[[123 122 122 133 131 124 121 129 128 140]
 [126 143 139 124 125 134 131 132 136 123]
 [124 131 131 132 130 120 119 131 138 137]
 [149 127 131 134 128 136 144 133 127 127]
 [129 127 132 123 125 122 122 146 126 139]
 [128 118 122 121 122 116 119 128 127 132]
 [123 139 131 129 131 143 135 128 125 125]
 [127 130 126 127 131 137 132 125 128 130]
 [121 124 126 120 121 127 125 122 125 123]
 [139 131 135 124 122 127 132 136 128 130]
 [132 118 122 131 140 129 132 134 115 126]
 [126 134 130 142 137 127 127 122 140 128]
 [120 129 125 131 126 132 127 115 134 128]
 [123 130 125 123 130 128 126 131 124 123]]
Rows and columns are numbered from 1.
The entry at row 2, column 1 -> 126
Read off the entry in the top-left corner.
A: 123
Read off the entry just right of the largest entry.
A: 127
Read off the entry in row 1 and column 3.
A: 122
The bottom-left entry: 123
The entry in row 1 and column 2 is 122
The top-right entry: 140
The entry in row 3 and column 1 is 124
The entry at row 3, column 2: 131
The entry at row 2, column 2: 143
The entry in the bottom-right corner -> 123
Read off the entry directly below the largest entry.
A: 129
The entry at row 3, column 3 is 131

[127 115 124 136 130 144 131 128 133 138 119 135 126 140 104]
Report the entry just left of 136.
124
The entry just left of the largest entry is 130
Report the entry just right of the largest entry.
131
The entry just right of 140 is 104

x =
128  121  125  127  128  129  125  125  130  130  127  129  128  127  129
129  104  128  125  133  129  126  129  132  128  131  128  127  126  132
129  115  126  125  130  129  125  127  131  129  130  129  127  127  130
129  113  126  126  130  129  126  127  131  129  129  128  128  127  130
127  117  125  128  129  128  126  126  129  131  125  127  129  127  130
128  108  127  126  132  129  126  128  131  129  129  128  128  127  131
129  112  126  125  131  129  125  128  131  128  130  129  127  126  131
129  113  126  125  131  130  125  127  131  128  131  129  127  127  130
129  118  125  125  129  129  125  126  131  128  130  129  127  127  129
129  125  124  125  127  130  125  125  130  128  131  130  127  127  128
129  109  127  125  132  129  126  128  131  128  130  128  127  127  131
129  122  125  124  128  130  125  126  131  128  131  131  126  127  129
128  112  126  128  131  128  126  127  130  131  126  127  129  127  130
128  117  125  127  129  128  126  126  130  130  126  128  128  127  130
The last entry, reading row by row: 130
The 4th-last entry, reading row by row is 128
Give the top entry of the column that holds the smallest entry.
A: 121
The entry in the bottom-left corner is 128
The largest entry in the last column: 132
Give the 2nd entry on the main diagonal.
A: 104
Give the second entry from the end, reading row by row.
A: 127
The entry in the top-left corner is 128
Give the fifth-last entry, reading row by row.
A: 126
Give the smallest entry in the last column.
A: 128
Give the third smallest entry.
A: 109
The 3rd entry in reading order -> 125
Give the entry directly below 133.
A: 130
Give the entry directly below the smallest entry.
A: 115
Give the third entry on the main diagonal.
A: 126
Give the entry just left of the smallest entry.
A: 129
The fifth entry, reading row by row is 128
Give the 1st entry on the diagonal from the top-right corner.
A: 129
The third entry from the end, reading row by row: 128

[[124 131 120 141 108]
 [125 107 123 141 105]
 [120 110 117 130 115]
 [123 130 119 141 108]
 [124 116 120 143 106]
 [119 117 118 128 120]
 [128 143 125 143 118]
 [126 123 122 143 107]
 [127 105 122 139 104]
 [124 128 121 144 109]
 [127 136 121 139 111]
 [124 123 120 143 107]
 [130 142 124 140 116]
 [123 104 120 135 103]
 [128 136 120 135 111]
 [121 119 118 142 105]]
Rows and columns are numbered from 1.
Report the entry in the bottom-right corner.
Answer: 105
Report the entry just right of the largest entry.
Answer: 109
Report the bottom-left entry.
Answer: 121
The top entry of the column that holds the largest entry -> 141
The entry just left of the largest entry: 121
The entry just left of the smallest entry is 135
The entry directly below 109: 111
The entry in row 3 and column 2 is 110
The entry at row 3, column 1 -> 120
The entry at row 1, column 1 -> 124
The entry at row 2, column 1 -> 125
Report the entry in row 2 and column 2.
Answer: 107
Report the largest entry.
Answer: 144
Report the entry at row 1, column 2.
Answer: 131
The entry at row 3, column 3: 117
The top-right entry is 108
The bottom entry of the column that holds the largest entry -> 142
The entry directly above the smallest entry is 116
The minimum is 103
Report the entry in row 1 and column 3.
Answer: 120

Read these off the grid that follows.
1) The first entry of the largest entry's row?
2) The fifth entry, reading row by row?
3) The entry in the bottom-right corner?
4) The fourth entry from the end, reading row by row?
5) The smallest entry in the first column?
6) The entry just right of 156?
7) The entry just right of 137?
8) The top entry of the column that holds the largest entry?
[[112 146 124 146]
 [126 120 137 124]
 [135 139 136 128]
 [128 113 156 104]
 [141 134 117 119]]
1) 128
2) 126
3) 119
4) 141
5) 112
6) 104
7) 124
8) 124

Questions about the grid below.
1) Read off the smallest entry in the last row.
2) Read off the largest entry in the first row.
3) Read off the top-right entry.
4) Read off the entry in the bottom-left corner.
5) Read off the entry just left of 125.
6) Read off the top-left entry.
7) Read off the entry just left of the centre entry.
8) Read off the entry just right of 139.
[[148 113 152 129 108 100 103 155  99 143 133 122 139 124 144]
 [111 131 116 141 116 151 125 113 127 140 147 144 142 113 130]
 [146 133 129 109 135 142 156 111 102 142 117 148 138 129 100]]
1) 100
2) 155
3) 144
4) 146
5) 151
6) 148
7) 125
8) 124
